Each row was made from one walk, in order. Every step used is in the known rows, and no mark comes twice. Write each row's walk.
Known rows
lokiv koben baben luma: [-66, -5, 11, 132, 20, 22, -82, 29, -35, 141, 10, -93, 80, -8, 41, -21, -10, -23, 53, 131, 44, 25, -51, -25, -131, 8, 62, -20, 41, -74, 6, -34, -168, -6, 2, -8, -64, 20, 55, -77, -149, -155, 61, -26, 0, -25, 67]
baben luma lokiv koben zifilen: [-90, 27, -33, 61, 18, 40, -132, -39, -16, 111, -25, -111, 50, -72, -29, -101, -31, -3, 25, 91, 39, 25, -194, -96, -30, 41, 42, -13, 57, -21, 35, -49, -240, 13, 26, -83, -18, 62, 94, -52, -92, -111, 50, -8, 15, -145, 42]
tovip lokiv koben zifilen luma: [-228, -17, 46, 192, -17, 119, -162, 283, 83, 87, -82, -81, 88, 15, -30, -61, -38, -10, 22, 100, -26, 38, -2, -81, -118, 31, 68, -37, -30, -96, -33, 4, -9, -5, 50, -65, -11, -4, 88, 7, -77, 2, 72, -32, 20, -176, 50]
koben luma setat safo tofi: [71, 36, -11, 57, 44, 19, 14, -91, -28, -55, -19, -94, 101, -27, -15, 79, 67, 64, 32, 68, -36, 87, -91, 57, -20, 27, 126, -47, 74, 78, 27, -5, -103, 77, 19, -5, -47, 41, 25, 22, 58, 86, -46, -73, 100, -55, -76]
setat tofi baben luma zifilen: [63, 33, -29, -186, 69, 6, 52, -117, -113, 68, 61, -33, 96, -88, 16, -43, 30, -125, 68, 94, -8, 47, 125, -14, -43, -25, 47, -82, 32, 116, 73, -119, 162, 95, -15, -59, 54, -36, -31, 27, -65, -97, -8, -74, -23, -55, -96]
koben lokiv safo tofi zifilen tovip setat luma: [-103, -55, 123, -178, 34, 22, -54, -180, -70, 34, -112, 62, 48, 322, -36, 8, -18, -60, -23, 99, -293, 79, -38, 66, -31, -65, 77, -55, 78, -96, -116, 118, -51, 13, -17, -27, -1, -14, -112, -42, -26, 70, 31, -102, -60, -138, 89]
setat safo tofi zifilen tovip: [-7, 27, 82, -72, 42, -14, -55, 50, 6, -73, -95, -7, 97, 37, -46, -2, -26, -50, 34, 94, -88, 21, -17, 79, -73, 60, 93, -155, 188, 59, -22, 51, 56, -18, -16, -1, -8, 17, -167, -20, 39, 63, -55, -140, 11, -32, -43]
luma setat tofi baben koben: [113, 124, 10, -55, 61, 20, 31, -112, -79, 21, 81, -72, 102, -113, 14, -54, 39, -77, 55, 101, 34, 119, 85, 49, -55, 2, 67, -149, 88, 124, 44, -144, 182, 128, -48, -88, 64, -51, -11, 43, -7, 8, -38, -41, -74, -24, -141]
lokiv koben zifilen tovip baben luma: [-101, -2, 14, -79, 16, 138, -189, 322, -66, 230, -139, -77, 86, 106, -20, -100, 5, -61, 47, 141, -147, -12, -44, -11, -48, 81, 79, 34, 30, -12, -34, -11, -168, 112, 9, -117, 25, 1, -3, -68, -55, 33, 28, 6, -67, -126, 129]
lokiv koben luma zifilen setat safo tofi baben: [71, 7, -89, -6, 72, 20, 55, 194, -32, 29, -58, -36, 99, 90, -22, 16, -16, -8, 17, 61, 81, 23, -98, -1, 2, 11, 76, -56, 103, 28, -47, -5, -2, 149, 64, -138, -84, 43, 25, 35, -92, 82, -83, -95, 157, -156, -86]
setat luma lokiv koben zifilen: [-72, 38, -3, 56, 0, 45, -153, 5, 25, 19, -70, -77, 42, -22, -44, -110, -18, -39, -24, 79, 114, 58, -149, -115, -77, 5, 46, -137, 100, -55, 31, -12, -125, 6, 60, -82, -26, 31, 60, -37, -64, -51, 65, -33, 20, -183, -18]
baben setat safo luma: [96, -58, 61, -9, 48, -73, -4, 54, -33, -71, -22, -65, -2, 42, -6, 37, 57, 50, 24, 102, -133, 54, 35, 45, -156, 30, 79, -2, -9, 36, 2, 17, -77, -12, 4, 105, -33, 30, -25, 7, -14, -122, -44, -27, -16, 26, -14]
setat tofi zifilen luma lokiv safo koben: [-168, 61, 60, 85, 80, 35, -62, -219, 25, -234, -23, -19, 33, 82, -35, -78, -75, -153, 42, 58, 46, 110, -187, -41, -28, -50, 82, -136, -13, -83, 56, 24, 66, -34, 10, -68, -35, 62, 22, -7, -52, -64, 42, -55, -4, -232, -129]
tovip lokiv koben luma setat: [-184, 48, 88, 200, 8, 113, -136, -23, -1, 126, -1, -115, 75, 3, -13, 21, 16, 73, 49, 120, -32, 11, -51, -34, -36, 39, 79, 9, -9, 10, 20, 9, -56, 14, 41, -95, -62, 38, 61, 46, -98, 3, 45, -28, 104, -119, 29]
luma lokiv tovip setat tofi zifilen koben baben: [63, -6, -24, -69, 86, -2, 10, -39, -74, -184, 2, -49, 36, 16, 26, -43, -78, -152, 39, 92, 228, 37, 2, 6, -186, -17, 71, -93, 100, -139, 84, -8, 26, 6, -24, -100, 25, -55, -62, -116, 155, 69, 34, -158, -10, -27, -84]
safo luma setat tofi zifilen tovip: [55, 90, 36, -37, 41, 0, -125, -192, -46, -67, -44, 40, 51, 25, -23, 45, 66, -52, 74, 91, -250, 35, 11, 140, 28, 29, 121, -127, 130, 29, 49, 8, 197, 103, -45, -54, -7, 4, -65, 101, -16, 180, -55, -132, 28, -100, -53]
safo tofi koben lokiv tovip setat luma zifilen: [37, 50, -82, -262, 19, -9, 80, -207, -117, -69, -73, -14, 79, 150, 19, 19, 35, -87, -61, 78, 37, 122, 153, -2, 49, -74, 36, -134, 23, -58, -125, 43, -94, 43, 43, 17, 8, -74, -28, -33, -32, 93, 42, -133, -39, -137, -25]
zifilen setat safo luma lokiv koben baben: [65, -56, -9, 227, 44, -31, -19, 112, 41, -67, -27, -70, 35, 112, 3, 59, -41, 35, -4, 80, 116, 3, -273, 65, -101, 22, 80, -160, 165, -91, -7, 65, -96, 49, 57, -75, -101, 60, 55, -44, -85, -2, 1, -63, 68, -54, -58]
tovip baben luma tofi zifilen setat safo: [104, -20, -62, -62, 64, 95, -2, 97, -61, -18, 21, -44, 65, -113, -78, -2, 5, -88, 70, 119, -74, 7, -34, -6, -161, 60, 83, -99, 95, 162, 51, -15, 109, 51, -49, 104, 22, -92, -63, 3, 27, 23, -75, 19, -161, -22, -43]
safo luma lokiv tovip setat tofi: [166, 7, 52, -178, 53, -28, -17, -138, -75, -107, -7, -50, 41, 281, 94, 7, 64, -98, -12, 78, -13, 63, -56, 72, -63, 3, 75, -58, 20, -61, 21, 32, -130, 118, 34, -29, 23, 6, 14, -84, 48, -42, 19, -94, 4, -72, -13]
tofi luma setat safo koben: [-95, 60, -32, 21, 60, -8, 23, 146, 1, -115, -12, -49, 105, -160, -85, 24, -12, 5, -2, 115, 22, 141, -81, 33, 11, 33, 91, -120, 64, 65, 16, -24, 11, -31, 22, 39, -6, -17, -6, 54, -79, -55, -2, -23, 44, -34, -155]
setat safo koben luma zifilen tovip: [-51, -71, -45, 58, 65, 58, -51, 26, -45, -68, -89, -53, 116, 38, -54, 25, -58, 13, 7, 99, -34, 51, -51, 71, 146, 21, 66, -106, 51, 44, -24, 27, -55, 59, 40, -86, -33, 83, -73, 32, -44, 119, -1, -105, 100, -114, -117]
setat safo tofi luma lokiv tovip baben koben zifilen: [58, 64, -98, -284, 26, -10, 86, 503, 6, -59, -55, -146, 116, -73, 12, -82, 44, -99, -5, 48, 241, 147, -141, -30, -15, 81, 61, -49, 92, 127, -75, -41, -256, 58, 16, 41, 8, -57, -5, -58, 135, -35, -14, 13, -88, -53, -40]
baben luma setat tofi koben zifilen tovip lokiv safo: [-162, 102, 86, 2, 22, 191, -117, -128, -27, 85, 9, -16, 84, -111, -43, -43, 39, -13, 66, 110, -244, 8, -24, 107, 80, 42, 105, 9, 51, 163, -3, -44, 29, 50, -83, -76, 135, 42, -52, 64, -132, 55, 27, -23, -132, -45, -37]
lokiv koben zifilen tovip setat safo luma tofi: [115, -57, 33, 56, 15, 72, -143, 126, -37, -27, -157, 8, 29, 262, -29, -57, 46, 25, -11, 106, -201, 1, -96, 62, -6, 58, 85, 19, 145, -26, -73, 41, -138, 136, 41, -95, 26, 24, -39, 22, -59, 161, -28, -25, 7, -77, 22]
zifilen luma tofi koben lokiv safo: [-178, 59, -58, 233, 12, 65, -43, -382, -79, -197, -26, -26, 12, -27, -79, -35, -91, -28, 42, 100, -60, 39, -25, 13, -34, -82, 24, -46, -7, -126, -94, -20, -1, 89, 3, -206, 43, -24, 57, 47, 11, 211, 61, -32, -126, -143, -72]
lokiv safo tofi setat luma: [-43, 60, 147, -96, 24, -32, -25, -46, 7, 26, -39, -1, 75, 135, -8, 7, 11, -83, 11, 79, -70, 74, -75, -35, -151, -41, 119, -26, 57, 3, -8, 24, -80, 0, 6, 17, -60, 15, -26, -54, -76, -121, -19, -60, -5, -95, -8]
baben luma tofi koben zifilen tovip setat: [10, 3, -120, 9, 27, 90, -100, -126, -156, 14, -63, 19, 68, -30, -64, -18, -28, -10, 44, 117, -329, 6, 57, 102, 14, 31, 48, 8, 82, -27, -112, -51, -78, 115, -40, -42, 142, -40, -33, -1, -30, 94, -22, -61, -202, -76, 39]
tovip lokiv koben luma zifilen setat safo tofi: [-59, -27, 88, 44, 29, 128, -21, 133, 60, 76, -39, -85, 115, 116, -8, 36, 22, 34, 8, 66, 4, 27, -134, -28, -4, 39, 106, -80, 96, 92, -33, 71, -27, 32, 74, 16, -89, 45, -1, 17, -130, 38, -23, -83, 134, -128, -22]
zifilen koben luma setat tofi: [13, 67, 26, 49, 61, 113, -77, -231, -55, -77, -2, -91, 75, -87, -22, -1, 8, -20, 84, 94, -40, 93, -10, 36, -89, -11, 122, -43, 41, -10, 95, -76, 112, 155, -11, -173, 56, 5, 36, 27, 122, 193, -7, -102, 51, -48, -95]
setat tofi zifilen luma lokiv safo koben baben: [-155, -1, 0, 216, 78, 10, -19, -155, 6, -254, -2, -16, 36, 51, -7, -25, -76, -142, 57, 52, 132, 99, -184, -2, -45, -77, 93, -136, 11, -164, 48, 16, 19, -55, -1, -54, -86, 50, 46, -18, -62, -40, 61, -67, 3, -205, -124]
tofi setat safo luma zifilen koben lokiv: [-33, -77, 19, -58, 54, -86, 75, -60, -21, -90, -63, -56, 29, 4, -85, 35, -84, 33, 30, 90, 61, 66, 19, -30, -42, -32, 53, -51, 69, -2, -7, 1, 117, 38, 19, -180, -19, -15, -53, 86, 57, 157, -24, -107, 103, -12, -103]
safo luma zifilen setat: [77, -13, -54, 51, 27, 3, -36, 77, -43, 30, -44, -4, 77, 88, -8, 108, -15, 7, 12, 79, -121, 17, -27, 84, 30, 2, 73, -127, 55, -38, -53, 50, 36, 120, 28, -25, -41, 14, 51, 28, -64, 175, -44, -136, 46, -180, -41]
tofi setat safo koben baben luma zifilen: [-14, -92, -84, 39, 82, -69, 106, 46, -44, -7, 40, -56, 108, -138, -38, 55, -42, -26, 35, 100, 127, 76, -25, -35, 2, -12, 88, -69, 48, 67, 59, -51, -60, -82, -11, 105, -102, 2, -25, 6, -171, -171, -14, -46, 53, -14, -126]
tovip setat tofi zifilen: [-13, 22, 90, -149, 69, 48, -50, -42, -114, -38, 4, -4, 58, 174, 8, -51, 8, -113, 35, 102, -128, 76, 80, 14, -147, 25, 69, -85, 57, -45, -10, 13, 136, 33, -53, 78, 63, -54, -76, -23, -7, -87, -35, -107, -49, -116, 4]
tofi zifilen koben baben setat luma lokiv: [-28, -50, -50, 80, 64, -86, -10, -130, -24, -152, -6, -43, -35, -260, -80, 7, -93, -47, 61, 86, 80, 53, 25, -76, -279, -66, 67, -135, 74, -114, 108, -20, 101, -144, -2, 7, -63, -49, -49, -50, 102, -63, 33, -109, -80, -25, -69]
baben setat luma tofi zifilen tovip: [67, -2, -35, -15, 32, -8, -149, -298, -75, -97, -21, 54, -10, -219, -114, -22, 11, -72, 52, 119, -283, -2, 100, -9, -151, -24, 88, -105, 123, 33, 95, -33, 118, -22, -23, 90, -35, -82, -118, 26, 7, 70, -29, -77, -135, -52, -33]
safo luma lokiv koben zifilen tovip setat tofi: [17, -16, 89, -71, 39, 58, -167, -40, -57, 2, -129, -5, 23, 361, 18, -73, 35, -43, -2, 72, -218, 33, -178, 66, 12, 31, 94, -37, 129, -130, -40, 44, -103, 160, 50, -148, 34, 49, 10, -34, -55, 53, 10, -88, 28, -179, 60]

Which walk is each row?
[-175, 26, 54, 116, 39, 97, -147, 73, 39, 61, -36, -61, 69, -84, -91, -8, -31, 64, 46, 127, -87, -30, -71, 12, -5, 93, 80, -49, 108, 129, 41, 50, 105, -18, -9, -89, -47, 41, -109, 98, -67, 46, -1, -59, 100, -56, -39] => tofi zifilen tovip lokiv koben luma setat safo
[-51, 11, 38, -249, 77, -70, 96, 183, -71, -117, -40, -97, 11, -35, -56, -6, 35, -52, 33, 69, -57, 76, -104, -44, -221, 28, 108, -36, 76, 48, 24, 13, -77, -41, 72, 103, -32, -84, -59, -77, 120, -186, -25, -15, -89, -31, -28] => tovip baben setat safo tofi luma lokiv
[163, 85, -60, -250, 36, 10, 17, 143, 20, -12, -27, -75, 102, 21, 21, -4, 20, -178, -3, 59, 131, 125, -83, -21, -91, 15, 77, -237, 94, 77, -20, 31, -33, 41, 3, 101, -63, -77, -21, -101, 70, 7, -33, -55, -148, -136, -18] => safo tofi zifilen setat luma lokiv tovip baben koben
[-47, -26, 111, -129, 35, 21, 22, -316, -39, -43, -82, -36, -14, 19, -54, -36, 3, -33, 5, 79, -60, 105, 12, -97, -91, -134, 102, -9, 5, -25, 30, 18, -70, -37, 47, -69, -49, -7, -29, -38, 22, 147, 54, -79, -9, -90, -39] => baben setat luma zifilen koben lokiv safo tofi
[167, -7, -15, -188, 82, -102, 137, 111, -65, -103, -29, -62, 79, 156, 32, -2, -23, -77, -36, 84, 190, 29, -22, 39, -129, 16, 52, -79, 83, 12, 6, 10, -147, 35, 64, -104, 18, -13, -70, -129, 117, -75, -11, -93, 25, -6, -103] => luma lokiv tovip setat safo tofi baben
[-97, -84, 199, 69, 36, 8, -81, -7, -30, -32, -7, 41, -20, 135, 31, 53, 64, -34, 105, 96, -255, -26, 35, 124, -101, -13, 117, 66, 16, -35, -12, 59, 30, -72, -69, 67, -70, 37, -103, 48, -118, -49, -1, -64, -54, -17, 71] => koben baben setat tofi zifilen tovip lokiv safo luma
[-36, 24, -31, -27, 33, -30, -79, -3, -29, 120, -105, -27, 79, 28, -24, -58, -28, -41, 51, 75, -63, -9, -150, 13, 9, 18, 66, -16, 130, -46, -17, -65, -186, 70, 57, -232, -22, 63, 25, -49, -68, -17, 6, -65, 30, -126, 52] => safo tofi baben luma lokiv koben zifilen tovip
[-44, -43, 87, 16, 9, 35, -145, -246, -16, -40, 2, 36, 3, -204, -104, 3, 24, -50, 63, 126, -293, -19, 153, -17, -175, -15, 85, -105, 93, 85, 82, -7, 181, -116, -11, 130, -26, -94, -152, 45, -30, -4, 7, -57, -155, -9, 3] => baben setat luma tofi zifilen tovip lokiv
[-124, -40, -19, 47, 23, 17, -22, -52, -64, -5, -16, 3, 38, -194, -58, 67, -25, -10, 32, 111, -147, -14, 223, 44, -88, -43, 65, -164, 72, 13, -24, 17, 165, -104, 13, 79, -13, -74, -134, 16, -97, -21, 53, -129, -149, -26, -58] => tofi koben baben setat luma zifilen tovip lokiv
[63, 42, 40, -19, 8, 17, -95, 79, -71, -23, -97, -26, 47, 126, 3, -2, 31, -87, 100, 103, -163, 41, 59, 74, -14, 42, 46, -91, 82, 49, -113, 13, 81, 93, -25, -45, -6, -47, -98, 61, 49, 151, -56, -23, -176, -95, 50] => safo luma tofi zifilen tovip baben koben
[-208, -31, 134, -34, 35, 56, -115, 90, -29, 44, 18, -10, 38, -74, -18, -38, 36, -60, 72, 130, -224, 8, 8, 33, -186, 9, 122, 5, 119, -61, 33, -34, 65, -28, 9, 62, -40, -83, -72, -13, -147, -146, 49, -60, -48, 34, 62] => zifilen tovip lokiv koben baben setat tofi luma
[-92, 11, 134, 31, 3, 67, -209, -215, 16, 5, -34, 22, -17, -128, -95, -76, 28, -60, 52, 136, -230, -32, 80, -92, -181, -2, 84, -79, 111, 65, 88, 7, 137, -120, 23, 79, -70, -67, -134, 37, -132, -49, 26, -26, -98, -41, 32] => baben setat luma tofi zifilen tovip lokiv koben
[59, 13, 104, -196, 63, -36, 43, -48, -41, 76, -61, -4, 82, 266, 17, -32, -53, -87, -32, 77, -155, 99, -106, 77, -70, -57, 51, -129, 110, 31, -100, 37, -28, 72, 36, -135, 59, 11, -116, -118, 18, -114, 23, -66, -168, -72, -32] => zifilen tovip setat luma lokiv safo tofi baben koben
[82, 8, -220, -206, 50, 54, 48, 619, -5, -9, 2, -124, 115, -188, -56, -61, -47, -74, -29, 81, 172, 99, -186, 18, -25, 102, 47, -90, 100, 119, -52, -44, -144, 138, -25, 21, 48, -86, 24, -48, 114, 46, -33, 13, -133, -61, -83] => tofi luma lokiv tovip baben koben zifilen setat safo
[17, 90, -134, 201, 47, -29, 92, -24, 2, -204, -35, -54, 97, -154, -35, 96, -9, 6, 32, 60, 49, 100, 6, 89, -106, -20, 127, -196, 106, -40, -18, -6, 96, 20, 21, -7, -22, -43, 25, 8, 40, 104, -10, -114, -35, -42, -176] => zifilen luma setat safo tofi koben baben
[29, 29, 15, -65, 20, -15, -17, 54, 11, 52, -85, -14, 88, 51, -13, -65, -31, -67, -1, 49, -20, 88, -137, 55, 31, -36, 50, -107, 129, 49, -90, -36, -115, 76, 7, -184, 26, 59, -41, -34, 6, 26, 10, -45, -113, -122, -44] => setat luma lokiv safo tofi baben koben zifilen tovip
[204, 60, -64, -118, 31, -57, 72, -207, -79, -28, 62, -64, 74, 8, 71, 8, 111, -55, 35, 94, 93, 144, 96, 108, 89, -38, 43, -57, 1, 56, -16, -126, -21, 184, -44, -144, -5, -34, 66, 101, -11, 146, -8, -18, 4, 0, -65] => safo luma setat tofi baben koben lokiv tovip
[157, 106, -103, -170, 52, 26, 61, 245, -37, -26, -22, -142, 109, -36, 34, 3, 97, -54, 47, 72, 170, 128, -6, 2, 17, 81, 92, -18, 10, 197, -16, -9, -133, 75, -46, 66, -76, -19, -29, 24, 113, 81, -79, -6, -5, -62, -50] => lokiv tovip baben koben luma setat safo tofi zifilen
[40, 48, 8, 128, 55, -27, 58, 57, 23, -156, -58, -54, 72, -162, -45, 53, -29, -7, 69, 80, 179, 72, -4, 24, -150, 5, 131, -140, 173, 4, 64, -1, 99, -77, -18, -54, -48, -18, -73, 1, 108, 178, -35, -134, 67, 19, -143] => luma setat safo tofi zifilen koben baben
[113, 10, -70, -85, 60, -46, 147, 122, -53, 10, -4, -100, 127, -6, 28, 7, 14, -4, 40, 43, 123, 127, 39, 8, 41, 2, 29, -70, 53, 154, -96, -65, 1, 95, 9, -54, -24, 30, -36, 62, 15, -32, -69, -67, 30, -65, -106] => setat safo tofi baben koben luma zifilen
